Group and class of each row
[  8   3   0   0   2   9   6   3 -16 -10   2  -2   7   8   3   2   4  -2] : tefo/gerap
[-3  2  1 -3  0 -1  4  5  3 -6 -4 -1 -6  0  2 -5  1  4] : vef/nane
[ -3   2   0  -2   1  -1   5   5 -13  -8  -2  -3  -3   6   0  -4   0   2] : vef/nane
[ -7  -4  -2   2   0  -6   3   2 -32  -4  -2  -7   5   6  -1   2  -3  -4] : gupi/pegul
[ -8  -1   0  -1  -1  -4   5   2 -20  -7  -2  -4  -1   8   0  -4  -2   0] : vef/dadus
[  7   3  -1  -1   2  -7  -4  11 -12  -6   4  -1  -7   2  -2  -2   0   5] : Luf/rubi
[ 10   1  -2  -1   2  -7  -2  14 -27  -9   3  -4  -2   8  -2   0   0   4] : Luf/rubi
[-14  -3  -1   2   2  -2   3  -2 -18  -2  -2  -5   2   0  -2  -3  -1  -2] : gupi/pegul
[  3   2  -1   0   3   0   0   7 -15  -8   2  -1  -1   3  -1  -3   1   3] : Luf/Nupar
[-8  3  1  3  1  6  5 -1  0 -8 -2 -2 -3  1  1 -7  3  2] : vef/dadus
[ 6  3 -1  0  3  1 -4  8 -7 -8  5  0 -5  1 -2 -6  3  4] : Luf/rubi
[  7   2  -2   1   1   2   3   5 -27  -9   3  -3   5  11   1   2   3  -1] : tefo/gerap
[  3   1  -2   2   0   4   6   3 -29 -11   3  -5   6  16   1   0   2  -1] : tefo/Mopaz
[ 10   3  -1   0   1   6   5   6 -16  -9   3  -2   4   9   3   2   2  -1] : tefo/gerap
[-10  -5  -4   2   1  -9   0   2 -41  -3  -1  -8   5   7  -3   2  -1  -4] : gupi/pegul
[ -3  -1   1  -3  -1  -3   7   6 -17 -11  -3  -4  -3  10   1  -5  -2   3] : vef/nane
[-2  2  1 -2  0 -2  6  5 -8 -8  0 -2 -3  5  2 -3 -2  3] : vef/nane
[-13  -1  -1  -1  -1  -7   5   2 -18  -7   0  -5  -4   7  -1  -6  -2   2] : vef/dadus
[ -6  -1  -2   2   3  -1   1  -2 -19   0   0  -4   6  -1  -1   1   0  -4] : gupi/Latel
[  3   2  -2   1   1   5   4   3 -20 -10   3  -3   3   9   0  -4   3   0] : tefo/Mopaz
[  9   3  -2   3   0   6   1   5 -22 -10   5  -3   5  10   0   0   4  -1] : tefo/Mopaz
[-11  -2  -2   2   3  -3   1  -2 -17   0  -1  -4   2  -2  -2  -1   0  -3] : gupi/pegul

Group, then class
[-32   3  -2   8  -4 -21  -1   7  11   2 -16  13 -10  -1  -2   5   5 -10] : (23)/<65>
[  2   0   5   3 -14   9   4 -12  -5   0  -3  -2 -10   1   0  21   3  -7] : (18)/<72>
[  6  -7  -8  13 -26   4   2   0   5   1 -20   0 -27   1   8  22   4 -12] : (18)/<85>
[  8   4   7   7   2  -9   0  -2   7   1  -8 -10 -17   4   0  25  -3   3] : (15)/<82>
[ -8  -1   7  11 -10  -3  14  -5  14  -4   4 -14 -12  -2   3  56  -5  -5] : (23)/<59>
[ -3  -7   4   6 -23   2   3  -4   0   4 -23 -11 -17   4   0  19   2  -7] : (18)/<58>
[ 32  -3 -16   3   4  -3   5   1   5   0 -13   1  -6   0  -4 -13   2   0] : (20)/<77>
[-29   6   2   5  11 -11  -1   1  -9   0  10 -10  18   5   2  23   1  -8] : (23)/<65>
[-21   0 -10   0 -15  -8   3   5   2   2  -4  14  -4   3  -1 -26   4  -8] : (23)/<64>
[ -4  -7  -8   1 -27  -4  -2   5  -4   6 -12  -3 -25   1   6  -7   4 -13] : (18)/<85>
[ 28  -6 -19 -13  10   9   7  11 -26  17  -3  42  26 -15  12 -62   3 -12] : (18)/<72>
[-21   6  -2  21   4 -17   5   1   0   4  -7  -4 -15   8  -4  13   0  -2] : (15)/<75>
[-11   6  -6   4  -2  -3   2   4  -1   5  -2   8  -3  11   0   1   0  -1] : (15)/<82>
[ 15   3 -11   2  28  -1  15   0   4   4  -3   9  -1  -2  -2 -22   0   8] : (20)/<78>
[ -4  -1 -11   3  21  -1   8  -1  -8  -4   4  -6   4  -2   4 -13   3  -5] : (15)/<81>
[  3  -6  -4   4   4  -8  11   6   5   1 -15  11 -15  -3  -5 -10  -2   4] : (20)/<60>
[  2 -10  -8   5 -12  -3  14   3   4   5 -15   9 -14   1  -2 -17   3  -8] : (20)/<60>
[ -5 -11  -6   4 -19  -5  -1  -1   0   3 -24  -7 -26   0   2   9   5 -13] : (18)/<85>
[ -8  -1  -5   5  -4   0  -2  -1  -9   5 -11  -4  -5   1   2  -2   4  -6] : (15)/<81>
[  1 -10  -4  -1 -15  -1   1  10  -3   8 -21   2  -6   0  12  -4   5 -12] : (18)/<58>
[  7  -6  -1   1   0   4  11  -4   8  -2 -17  11 -13  -5  -5 -13  -3   3] : (20)/<77>
[  2 -11 -13   5  -7  -4  16  -1   3   4 -11  20  -8  -7  -5 -10   3  -2] : (20)/<60>
[  3  -4  -2   1 -26   3   6  -2  -1   1 -14  -7 -16   2  -5  28   4 -11] : (18)/<58>
[-28   1  -7  -1 -17  -9   3   6   4   6   2  14   1  -5  -1  -9   3  -1] : (23)/<64>
[ 24  -4   2  -1 -10   5   8   1   5   3  -4  11 -13  -1  -7   3  -1  -3] : (18)/<72>
[-16  -6  -2   2 -23  -5  -3   2   0   0 -20   5 -21  -2   0   6   4  -4] : (18)/<85>
[-57  -2   8   0   7 -10   3   0   0   4  -5  11  -9  -3   4  17  -1 -11] : (23)/<59>
